Below are the code and all the weights of a small trained network. Each question names an input and a class and asks about switching units off, where a switched-off unit gives its printed mean instead of its output.

import numpy as np


def w(rows, s, z=0):
    codes = np.array(rows[::2]) - 128.0
    scale = np.full(codes.shape[1], s)
    scale[-1] = z or s
    return codes * scale


def f(y):
    return y / 2 * (1 + np.tanh(0.7978845608 * (y + 0.044715 * y**3)))


def log_softmax(a):
    a = a - a.max(-1, keepdims=True)
    return a - np.log(np.exp(a).sum(-1, keepdims=True))


def net(x, mask):
    res = np.array(x, float).reshape(1, 2) / 4 @ E
    y = f(res @ A[0][:, :-1].T + A[0][:, -1])
    res = res + np.where(mask, y, B[0][:, -1]) @ B[0][:, :-1]
    return log_softmax(res[-1] @ U[:, :-1].T + U[:, -1])


A, B = {}, {}
E = w([
[121,138,49,134,125,222,62,85,22],'x0',
[189,90,113,55,26,98,10,252,158],'x1',
],0.013)
A[0] = w([
[208,87,135,54,81,84,116,201,120,69],'n1',
[38,164,111,165,182,174,179,73,77,135],'n2',
[85,147,35,146,102,212,143,94,40,88],'n3',
[115,100,115,124,88,152,87,144,144,254],'n4',
[106,127,126,136,85,129,122,83,145,79],'n5',
[101,135,243,113,140,5,208,144,211,141],'n6',
[126,145,148,97,143,163,130,153,136,74],'n7',
[176,111,139,66,101,108,93,223,133,53],'n8',
[77,203,134,163,193,164,173,73,78,178],'n9',
[88,126,146,170,199,139,198,82,135,188],'n10',
[127,121,184,148,131,94,166,132,226,128],'n11',
[109,148,82,170,189,206,112,12,36,122],'n12',
[136,148,68,21,104,155,46,153,115,73],'n13',
[142,161,160,154,147,106,114,137,216,56],'n14',
[125,121,95,109,108,131,152,102,118,53],'n15',
[86,118,161,148,145,179,111,112,140,37],'n16',
[109,125,217,107,163,79,133,155,250,120],'n17',
[140,93,124,49,62,126,115,204,187,103],'n18',
[155,111,46,108,108,213,77,114,10,110],'n19',
],0.012,0.0089)
B[0] = w([
[124,131,145,215,21,131,79,69,118,231],'n1',
[112,120,119,169,78,168,26,90,86,230],'n2',
[150,174,172,107,213,111,227,167,172,207],'n3',
[132,57,144,83,129,79,75,173,126,201],'n4',
[131,159,109,109,129,122,147,109,117,124],'n5',
[114,136,177,99,217,141,254,157,188,253],'n6',
[125,134,126,170,100,148,135,134,131,123],'n7',
[114,118,111,202,38,120,106,98,82,224],'n8',
[135,98,75,172,74,168,3,100,73,234],'n9',
[125,187,42,92,154,156,74,142,60,226],'n10',
[145,129,190,89,174,138,177,139,161,199],'n11',
[66,227,129,155,221,205,218,81,83,238],'n12',
[188,126,45,68,108,57,106,208,107,213],'n13',
[150,133,137,110,135,97,184,128,154,160],'n14',
[81,169,148,138,136,128,159,155,123,126],'n15',
[134,139,97,143,106,107,102,146,131,135],'n16',
[127,119,160,79,160,132,176,115,191,220],'n17',
[102,82,175,214,37,140,78,71,95,236],'n18',
[118,124,159,88,196,106,173,179,197,228],'n19',
],0.011,0.024)
U = w([
[152,65,115,123,52,81,3,119,98,225],'0',
[152,124,109,94,121,83,104,163,129,1],'1',
[134,85,184,123,99,95,153,96,178,115],'2',
[108,181,97,153,165,206,132,44,39,51],'3',
[196,166,76,171,93,107,157,93,143,39],'4',
[132,162,105,49,214,137,168,160,140,231],'5',
],0.012,0.0068)

Each question gives the input, the list of numbers given to net, and the class t.
The units are the neurons (one row each of A and B). Each row of codes is followed by its name. A weight is (code - 128) times the scale printed after its matrix; where a second scale follows, it is the last column's (A, B and U).
mask holds one flag per neuron, in row order. A switched-off neuron (its flag False) gives its mean, the last column of its row in B, instead of its output. The means were averaged over made-up inputs and are rounded, as every weight is.
A unit's drop is (log p(t) with every unit on - log p(t) with that unit switched off) / (log p(t) with every unit on - log p(t) with every unit switched off).
most important unit: the unit with the biggest drop
k most important neurons: the k neurons with the biggest drops, biggest first
drop of u: that unit's drop, to one decimal
input [8,-1], class 5: most important unit -> n19
input [-2,3], class 0: 3 most important neurons -> (n12, n3, n19)
input [1,1], class 0: 4 most important neurons -> (n6, n12, n3, n17)
input [2,2], class 0: 2 most important neurons -> (n6, n12)
input [-1,1], class 2: 2 most important neurons -> (n9, n2)
input [-6,7], class 2: 4 most important neurons -> (n6, n17, n9, n2)
input [-5,5], class 2: 2 most important neurons -> (n6, n9)
input [7,0], class 5: drop of n19 -> 0.1
input [-2,1], class 2: drop of n10 -> 0.3
input [3,3], class 0: drop of n6 -> 0.4
input [-8,-3], class 5: drop of n11 -> 0.0
